Below are the code and all the weights of a small trained network. Each question names an input and a class and asks about switching units off, where a switched-off unit gives its printed mean instead of its output.

import numpy as np


def w(rows, s, z=0):
    codes = np.array(rows[::2]) - 128.0
    scale = np.full(codes.shape[1], s)
    scale[-1] = z or s
    return codes * scale


def f(y):
    return y / 2 * (1 + np.tanh(0.7978845608 * (y + 0.044715 * y**3)))


def log_softmax(a):
    a = a - a.max(-1, keepdims=True)
    return a - np.log(np.exp(a).sum(-1, keepdims=True))


def net(x, mask):
    res = np.array(x, float).reshape(1, 7) / 4 @ E
    y = f(res @ A[0][:, :-1].T + A[0][:, -1])
    res = res + np.where(mask, y, B[0][:, -1]) @ B[0][:, :-1]
    return log_softmax(res[-1] @ U[:, :-1].T + U[:, -1])


A, B = {}, {}
E = w([
[140,119,139,115,133,135,111,142],'x0',
[126,61,38,98,122,58,203,220],'x1',
[128,142,144,133,127,107,138,135],'x2',
[126,138,136,121,143,127,128,140],'x3',
[178,65,199,227,194,202,201,140],'x4',
[198,112,76,146,208,3,68,84],'x5',
[127,140,133,133,130,118,133,135],'x6',
],0.012)
A[0] = w([
[86,131,145,98,12,144,136,189,191],'n0',
[54,129,177,104,71,183,200,177,228],'n1',
[108,139,70,88,109,50,136,184,158],'n2',
[130,39,126,186,143,123,205,208,84],'n3',
[194,146,168,185,158,179,156,69,113],'n4',
[155,41,90,154,168,110,236,178,88],'n5',
[137,163,160,175,65,249,121,146,222],'n6',
[114,208,104,96,160,110,42,50,138],'n7',
[123,98,12,74,143,54,144,155,119],'n8',
[203,132,106,154,162,107,47,95,178],'n9',
[16,110,145,38,88,190,196,153,253],'n10',
[171,61,127,190,189,155,205,164,80],'n11',
[136,119,183,164,220,167,170,65,129],'n12',
[131,127,210,221,112,223,152,142,151],'n13',
[115,197,108,53,149,173,131,78,194],'n14',
[69,134,204,184,138,189,125,90,250],'n15',
[196,120,133,164,193,120,90,58,152],'n16',
[130,150,48,98,60,120,172,217,156],'n17',
[109,219,165,108,112,102,112,113,161],'n18',
[79,136,83,81,93,114,150,164,116],'n19',
[111,186,173,64,76,117,80,21,220],'n20',
[110,90,138,128,186,119,139,156,100],'n21',
[145,141,136,78,83,145,125,159,198],'n22',
],0.011,0.0064)
B[0] = w([
[161,160,114,114,38,194,123,125,219],'n0',
[136,86,126,75,45,192,133,204,241],'n1',
[142,88,2,65,174,124,108,107,217],'n2',
[47,195,118,201,48,174,40,165,204],'n3',
[189,53,196,64,239,52,168,110,209],'n4',
[28,206,87,165,134,167,2,76,214],'n5',
[105,131,211,93,85,177,129,237,238],'n6',
[53,134,83,179,173,37,49,83,218],'n7',
[134,98,25,55,208,80,91,104,236],'n8',
[103,155,132,177,197,29,99,77,213],'n9',
[156,132,91,156,11,223,158,160,250],'n10',
[61,150,206,221,167,121,68,103,217],'n11',
[153,47,197,143,190,61,191,75,215],'n12',
[142,47,192,79,81,144,145,211,242],'n13',
[100,136,135,171,37,158,72,156,186],'n14',
[110,114,214,65,125,145,131,199,234],'n15',
[166,132,177,169,220,23,151,62,212],'n16',
[154,138,66,113,19,132,184,102,211],'n17',
[111,139,131,160,126,183,80,140,185],'n18',
[189,140,76,80,64,149,185,142,187],'n19',
[41,186,198,216,92,186,55,184,236],'n20',
[120,141,121,205,127,123,113,110,150],'n21',
[149,112,86,130,73,165,118,155,174],'n22',
],0.009,0.018)
U = w([
[45,197,187,162,46,229,49,150,252],'0',
[64,193,131,240,147,75,39,85,192],'1',
[197,109,54,88,32,165,203,137,80],'2',
[161,65,39,35,172,67,112,98,64],'3',
[159,2,202,101,102,143,216,200,106],'4',
[218,90,217,180,195,47,213,47,10],'5',
],0.0096,0.0039)

Each question gives the input, the list of numbers given to net, and the class t.
The units are the neurons (one row each of A and B). Each row of codes is followed by its name. A weight is (code - 128) times the scale printed after its matrix; where a second scale follows, it is the last column's (A, B and U).
mask holds one flag per neuron, in row order. A switched-off neuron (its flag False) gives its mean, the last column of its row in B, instead of its output. The means were averaged over made-up inputs and are rounded, as every weight is.
A unit's drop is (log p(t) with every unit on - log p(t) with that unit switched off) / (log p(t) with every unit on - log p(t) with every unit switched off).
The circuit of an input: a set's keep is (log p(t) with only the set's units on - log p(t) with every unit switched off) / (log p(t) with every unit on - log p(t) with every unit switched off). Starting from the 12 units with the biggest drops (on a tie, the unit counted first), units are removed one at a time, each time the one whose removal leaves the highest keep (on an exact tie, the one counted first), for as long as the keep stays at least 0.8.
circuit, biggest first: the units of the circuit, biggest drop first
unit that matters most: the unit with the biggest drop
top k neurons: the k neurons with the biggest drops, biggest first
drop when u is switched off: that unit's drop, to one decimal
input [8,5,5,7,-8,2,-2], class 3: circuit, biggest first	[n8]
input [6,-4,-8,5,1,-8,-5], class 4: circuit, biggest first	[n13 n5]
input [2,-1,8,-1,1,-7,2], class 4: top 3 neurons	[n5 n13 n20]
input [-6,8,-2,-3,0,3,2], class 3: top 2 neurons	[n8 n2]
input [-7,0,-8,5,6,6,-1], class 5: top 2 neurons	[n12 n4]
input [8,-5,8,4,1,8,-2], class 5: top 2 neurons	[n16 n5]
input [-5,6,-5,7,1,3,6], class 1: top 2 neurons	[n5 n3]
input [-5,0,8,-6,3,7,-1], class 5: top 2 neurons	[n20 n16]
input [0,0,4,6,-7,3,-3], class 1: top 2 neurons	[n20 n7]
input [0,6,7,-8,0,-4,-8], class 2: top 2 neurons	[n20 n17]
input [-4,2,6,2,0,3,-8], class 3: drop when n20 is switched off	0.3
input [0,8,4,-3,-8,1,-1], class 3: drop when n2 is switched off	0.9
input [-4,5,5,8,-4,-1,1], class 2: drop when n13 is switched off	0.0
input [-4,-4,-7,5,0,5,3], class 1: unit that matters most	n7
